Below are the code and all the weights of a small trained network. Each question names an input and a target symbol and asks about switching units off, where a switched-off unit gives its printed mean instead of its output.

import numpy as np


def w(rows, s, z=0):
    codes = np.array(rows[::2]) - 128.0
    scale = np.full(codes.shape[1], s)
    scale[-1] = z or s
    return codes * scale


def norm(h):
    return h / np.sqrt((h * h).mean(-1, keepdims=True) + 1e-5)


def f(y):
    return np.maximum(y, 0)


def softmax(a):
    e = np.exp(a - a.max(-1, keepdims=True))
    return e / e.sum(-1, keepdims=True)


def log_softmax(a):
    a = a - a.max(-1, keepdims=True)
    return a - np.log(np.exp(a).sum(-1, keepdims=True))


def net(x, mask):
    ids = ['ΓΔΘΛΞΦΩβεζηπστψ'.index(c) for c in x.split()]
    T = len(ids)
    res = E[ids] + P[:T]
    u = 0
    for l in range(3):
        q, k, v = (norm(res) @ M[l].T for M in (Q, K, V))
        z = softmax(np.where(np.tri(T) > 0, q @ k.T / 3**0.5, -1e9)) @ v
        res = res + np.where(mask[u], z, O[l][:, -1]) @ O[l][:, :-1]
        u += 1
        y = f(norm(res) @ A[l][:, :-1].T + A[l][:, -1])
        res = res + np.where(mask[u : u + 4], y, B[l][:, -1]) @ B[l][:, :-1]
        u += 4
    return log_softmax(norm(res)[-1] @ U[:, :-1].T + U[:, -1])


Q, K, V, O, A, B = {}, {}, {}, {}, {}, {}
E = w([
[134,150,144,139],'Γ',
[120,102,133,78],'Δ',
[50,59,76,131],'Θ',
[134,183,127,153],'Λ',
[163,136,52,230],'Ξ',
[127,187,137,155],'Φ',
[102,168,139,147],'Ω',
[110,124,141,108],'β',
[119,100,134,79],'ε',
[140,146,129,122],'ζ',
[128,153,136,136],'η',
[253,142,142,89],'π',
[132,147,128,128],'σ',
[148,45,132,115],'τ',
[120,102,134,80],'ψ',
],0.023)
P = w([
[60,254,147,70],'0',
[82,129,102,119],'1',
[94,124,101,119],'2',
[108,119,95,121],'3',
[121,112,100,124],'4',
[127,106,92,126],'5',
[129,111,95,127],'6',
[128,118,85,124],'7',
],0.0065)
Q[0] = w([
[154,253,165,158],'0.h0',
[225,99,147,198],'0.h0',
[3,35,137,58],'0.h0',
],0.0047)
K[0] = w([
[147,254,78,170],'0.h0',
[98,184,123,145],'0.h0',
[73,50,103,124],'0.h0',
],0.0074)
V[0] = w([
[149,207,223,67],'0.h0',
[70,107,119,3],'0.h0',
[176,197,126,85],'0.h0',
],0.0058)
O[0] = w([
[191,158,5,96,172],'0.h0',
[105,158,253,189,251],'0.h0',
[67,104,47,58,156],'0.h0',
],0.0045,0.0034)
A[0] = w([
[102,97,73,255,2],'0.n0',
[88,153,202,150,46],'0.n1',
[136,199,51,140,45],'0.n2',
[249,36,140,163,26],'0.n3',
],0.0086,0.00094)
B[0] = w([
[248,255,96,221,191],'0.n0',
[101,232,143,82,196],'0.n1',
[115,118,71,104,254],'0.n2',
[219,48,126,158,165],'0.n3',
],0.0085,0.0053)
Q[1] = w([
[227,20,124,105],'1.h0',
[73,8,165,119],'1.h0',
[151,90,132,2],'1.h0',
],0.0066)
K[1] = w([
[35,188,173,2],'1.h0',
[22,216,69,153],'1.h0',
[100,198,132,126],'1.h0',
],0.0071)
V[1] = w([
[101,214,61,80],'1.h0',
[185,65,233,23],'1.h0',
[252,164,119,104],'1.h0',
],0.0037)
O[1] = w([
[19,221,140,37,254],'1.h0',
[105,70,129,71,27],'1.h0',
[255,134,247,128,132],'1.h0',
],0.006,0.0027)
A[1] = w([
[217,2,50,124,254],'1.n0',
[97,253,163,30,136],'1.n1',
[150,2,208,161,82],'1.n2',
[44,238,80,38,122],'1.n3',
],0.0051,0.0046)
B[1] = w([
[71,78,254,162,196],'1.n0',
[141,80,96,224,242],'1.n1',
[99,5,212,98,139],'1.n2',
[175,62,142,83,254],'1.n3',
],0.0083,0.0068)
Q[2] = w([
[148,105,142,79],'2.h0',
[160,167,156,255],'2.h0',
[65,125,102,85],'2.h0',
],0.018)
K[2] = w([
[168,162,114,76],'2.h0',
[170,53,130,246],'2.h0',
[64,191,86,99],'2.h0',
],0.014)
V[2] = w([
[138,89,158,73],'2.h0',
[253,91,167,193],'2.h0',
[58,56,108,188],'2.h0',
],0.013)
O[2] = w([
[219,167,245,183,87],'2.h0',
[166,83,111,112,3],'2.h0',
[39,59,170,181,160],'2.h0',
],0.011,0.0053)
A[2] = w([
[93,60,76,116,213],'2.n0',
[123,65,172,29,253],'2.n1',
[167,254,95,34,69],'2.n2',
[83,79,222,111,179],'2.n3',
],0.0091,0.0035)
B[2] = w([
[176,170,215,253,239],'2.n0',
[165,198,2,170,214],'2.n1',
[107,43,171,96,253],'2.n2',
[134,68,75,100,237],'2.n3',
],0.0093,0.0051)
U = w([
[136,113,110,91,122],'Γ',
[164,159,174,135,99],'Δ',
[46,97,132,207,61],'Θ',
[121,168,80,116,127],'Λ',
[182,141,62,193,144],'Ξ',
[120,169,92,122,113],'Φ',
[72,176,103,143,72],'Ω',
[70,169,206,102,154],'β',
[152,147,168,137,96],'ε',
[154,97,135,49,135],'ζ',
[107,130,126,117,253],'η',
[250,129,135,101,71],'π',
[121,108,128,99,103],'σ',
[163,35,180,164,94],'τ',
[168,161,185,143,113],'ψ',
],0.017,0.0048)

Each question gives the input, a string of symbols that net reads in full, and the target symbol t.
The units are the heads (3 rows each of Q, K, V and O) and the neurons (one row each of A and B). Each row of codes is followed by its name. A weight is (code - 128) times the scale printed after its matrix; where a second scale follows, it is the last column's (O, A, B and U).
mask holds one flag per unit, layer by layer, with each layer's heads first. A switched-off unit (its flag False) gives its mean, the last column of its rows in O or B, instead of its output. The means were averaged over made-up inputs and are rounded, as every weight is.
A unit's drop is (log p(t) with every unit on - log p(t) with that unit switched off) / (log p(t) with every unit on - log p(t) with every unit switched off).
The circuit of an input: a set's keep is (log p(t) with only the set's units on - log p(t) with every unit switched off) / (log p(t) with every unit on - log p(t) with every unit switched off). Starting from the 12 units with the biggest drops (on a tie, the unit counted first), units are removed one at a time, each time the one whose removal leaves the highest keep (on an exact tie, the one counted first), for as long as the keep stays at least 0.8.
units of the circuit, in order: the units of the circuit, biggest drop first
most important unit: the unit with the biggest drop
top k neurons: the k neurons with the biggest drops, biggest first
k most important neurons of layer l: the k neurons of layer l with the biggest drops, biggest first
input ζ Ξ Θ β ζ ψ, target ζ: units of the circuit, in order -> [2.h0, 0.n0, 2.n2]
input β τ ψ β β Λ Ω β, target τ: units of the circuit, in order -> [1.n3]
input Ξ Δ Ξ β ε, target Ξ: top 2 neurons -> [1.n1, 2.n1]
input ψ Ξ β, target Ξ: top 4 neurons -> [1.n1, 0.n0, 0.n1, 2.n0]
input Ξ ε β Γ Γ, target Ξ: top 2 neurons -> [1.n1, 1.n3]
input ψ Ξ β Ξ Γ Θ Φ σ, target ψ: units of the circuit, in order -> [2.h0, 0.h0, 0.n0]
input ζ τ ψ ζ ζ Γ Φ Λ, target τ: top 2 neurons -> [1.n0, 2.n1]
input ζ Ω π π η, target ζ: top 2 neurons -> [0.n2, 0.n0]
input Θ τ ζ β ζ, target Θ: top 2 neurons -> [0.n0, 1.n0]
input τ ε π ε π Θ σ, target τ: top 3 neurons -> [1.n0, 0.n0, 2.n3]
input Ω π β, target π: units of the circuit, in order -> [1.h0, 2.h0]
input ζ ψ Ξ η ψ Θ β σ, target ζ: top 2 neurons -> [1.n3, 2.n2]
input β Θ ψ Γ σ, target β: top 2 neurons -> [0.n0, 1.n3]
input Ω β Ω, target Ω: top 3 neurons -> [0.n1, 1.n1, 1.n0]
input ζ Λ τ β Φ, target τ: units of the circuit, in order -> [2.h0]
input σ Λ β, target β: top 2 neurons -> [0.n1, 0.n0]
input τ Φ σ Λ β η, target τ: top 3 neurons -> [1.n0, 0.n0, 0.n1]
input Ξ Γ β Ω, target Ξ: top 2 neurons -> [1.n0, 0.n1]
input τ β τ Λ Ξ σ, target τ: 2 most important neurons of layer 1 -> [1.n0, 1.n1]
input β Ξ Ξ Θ η Φ σ, target β: most important unit -> 0.h0
input β Ξ β Λ Ξ Ω Ξ Δ, target β: 3 most important neurons of layer 1 -> [1.n3, 1.n1, 1.n0]
input ζ Θ Ξ η, target ζ: 2 most important neurons of layer 0 -> [0.n0, 0.n2]
input Ξ σ σ τ ζ Ω, target τ: 2 most important neurons of layer 2 -> [2.n1, 2.n0]
input ζ ζ ζ β ψ, target ζ: 2 most important neurons of layer 1 -> [1.n3, 1.n1]
input ε Λ η π ψ β, target π: 2 most important neurons of layer 0 -> [0.n1, 0.n0]
input ζ β β Ξ Ω Ξ Δ, target ζ: 2 most important neurons of layer 0 -> [0.n0, 0.n3]
